Below are the code and all the weights of a small trained network. Each question names an input and a class and asks about switching units off, where a switched-off unit gives its printed mean instead of its output.

import numpy as np


def w(rows, s, z=0):
    codes = np.array(rows[::2]) - 128.0
    scale = np.full(codes.shape[1], s)
    scale[-1] = z or s
    return codes * scale


def f(y):
    return y / 2 * (1 + np.tanh(0.7978845608 * (y + 0.044715 * y**3)))


def log_softmax(a):
    a = a - a.max(-1, keepdims=True)
    return a - np.log(np.exp(a).sum(-1, keepdims=True))


def net(x, mask):
    res = np.array(x, float).reshape(1, 5) / 4 @ E
    y = f(res @ A[0][:, :-1].T + A[0][:, -1])
    res = res + np.where(mask, y, B[0][:, -1]) @ B[0][:, :-1]
    return log_softmax(res[-1] @ U[:, :-1].T + U[:, -1])


A, B = {}, {}
E = w([
[128,128,128],'x0',
[77,188,23],'x1',
[140,245,153],'x2',
[1,116,171],'x3',
[131,127,128],'x4',
],0.0088)
A[0] = w([
[91,13,77,70],'N1',
[116,134,48,196],'N2',
[206,112,80,3],'N3',
[124,150,186,52],'N4',
[114,137,64,177],'N5',
[190,133,104,58],'N6',
[165,66,203,145],'N7',
[47,114,9,101],'N8',
[64,131,201,56],'N9',
[148,81,202,110],'N10',
[152,83,204,66],'N11',
[78,71,124,50],'N12',
[167,128,218,89],'N13',
[214,156,105,90],'N14',
[26,95,130,22],'N15',
[47,129,152,71],'N16',
[231,92,116,61],'N17',
[123,221,180,97],'N18',
[146,121,175,72],'N19',
[86,143,151,64],'N20',
[95,198,175,86],'N21',
[222,155,99,67],'N22',
[32,129,235,88],'N23',
],0.011,0.0035)
B[0] = w([
[243,198,97,216],'N1',
[94,196,174,198],'N2',
[77,98,62,169],'N3',
[119,157,83,144],'N4',
[90,190,163,180],'N5',
[99,96,94,159],'N6',
[118,204,129,225],'N7',
[134,198,143,235],'N8',
[75,117,73,193],'N9',
[112,203,118,200],'N10',
[105,187,133,190],'N11',
[168,97,64,167],'N12',
[87,199,104,196],'N13',
[57,114,75,198],'N14',
[105,100,80,202],'N15',
[95,87,105,189],'N16',
[84,138,89,202],'N17',
[255,107,83,204],'N18',
[104,168,119,144],'N19',
[132,103,98,144],'N20',
[156,120,83,181],'N21',
[84,88,107,201],'N22',
[118,116,96,253],'N23',
],0.0097,0.0065)
U = w([
[98,224,132,47],'0',
[94,85,38,65],'1',
[156,147,105,248],'2',
[250,143,51,110],'3',
[137,146,120,233],'4',
[189,74,180,130],'5',
[201,81,253,47],'6',
],0.012,0.011)

Each question gives the input, the list of numbers given to net, and the class t.
The units are the neurons (one row each of A and B). Each row of codes is followed by its name. A weight is (code - 128) times the scale printed after its matrix; where a second scale follows, it is the last column's (A, B and U).
mask holds one flag per neuron, in row order. A switched-off neuron (its flag False) gives its mean, the last column of its row in B, instead of its output. The means were averaged over made-up inputs and are rounded, as every weight is.
A unit's drop is (log p(t) with every unit on - log p(t) with that unit switched off) / (log p(t) with every unit on - log p(t) with every unit switched off).
The circuit of an input: a set's keep is (log p(t) with only the set's units on - log p(t) with every unit switched off) / (log p(t) with every unit on - log p(t) with every unit switched off). Starting from the 12 units with the biggest drops (on a tie, the unit counted first), units are removed one at a time, each time the one whose removal leaves the highest keep (on an exact tie, the one counted first), for as long as the keep stays at least 0.8.
units of the circuit, in order: the units of the circuit, biggest drop first
unit that matters most: the unit with the biggest drop
top k neurons: the k neurons with the biggest drops, biggest first
drop when u is switched off: that unit's drop, to one decimal
input [0,-7,6,-4,-6], class 0: unit that matters most : N13
input [-5,4,6,-7,0], class 1: top 2 neurons : [N14, N22]
input [-3,-8,-2,6,5], class 0: units of the circuit, in order : [N7, N10]
input [2,-5,-6,2,-2], class 3: top 3 neurons : [N1, N12, N2]
input [0,-2,-7,5,-4], class 3: top 2 neurons : [N1, N12]
input [-6,-4,8,6,3], class 3: top 2 neurons : [N18, N21]
input [0,-3,-7,6,1], class 3: top 2 neurons : [N1, N12]
input [4,8,-3,6,-8], class 0: top 2 neurons : [N8, N2]
input [5,-4,-5,1,0], class 3: top 2 neurons : [N1, N2]
input [-4,-5,2,-1,5], class 0: top 2 neurons : [N13, N7]
input [-6,5,8,4,5], class 3: top 2 neurons : [N18, N21]
input [6,-7,3,8,-3], class 1: drop when N20 is switched off : 0.1
input [3,-8,-2,-4,-4], class 0: drop when N2 is switched off : 0.0
input [5,-3,-8,6,-4], class 3: units of the circuit, in order : [N1]
input [3,0,3,-7,-2], class 1: drop when N14 is switched off : 0.1
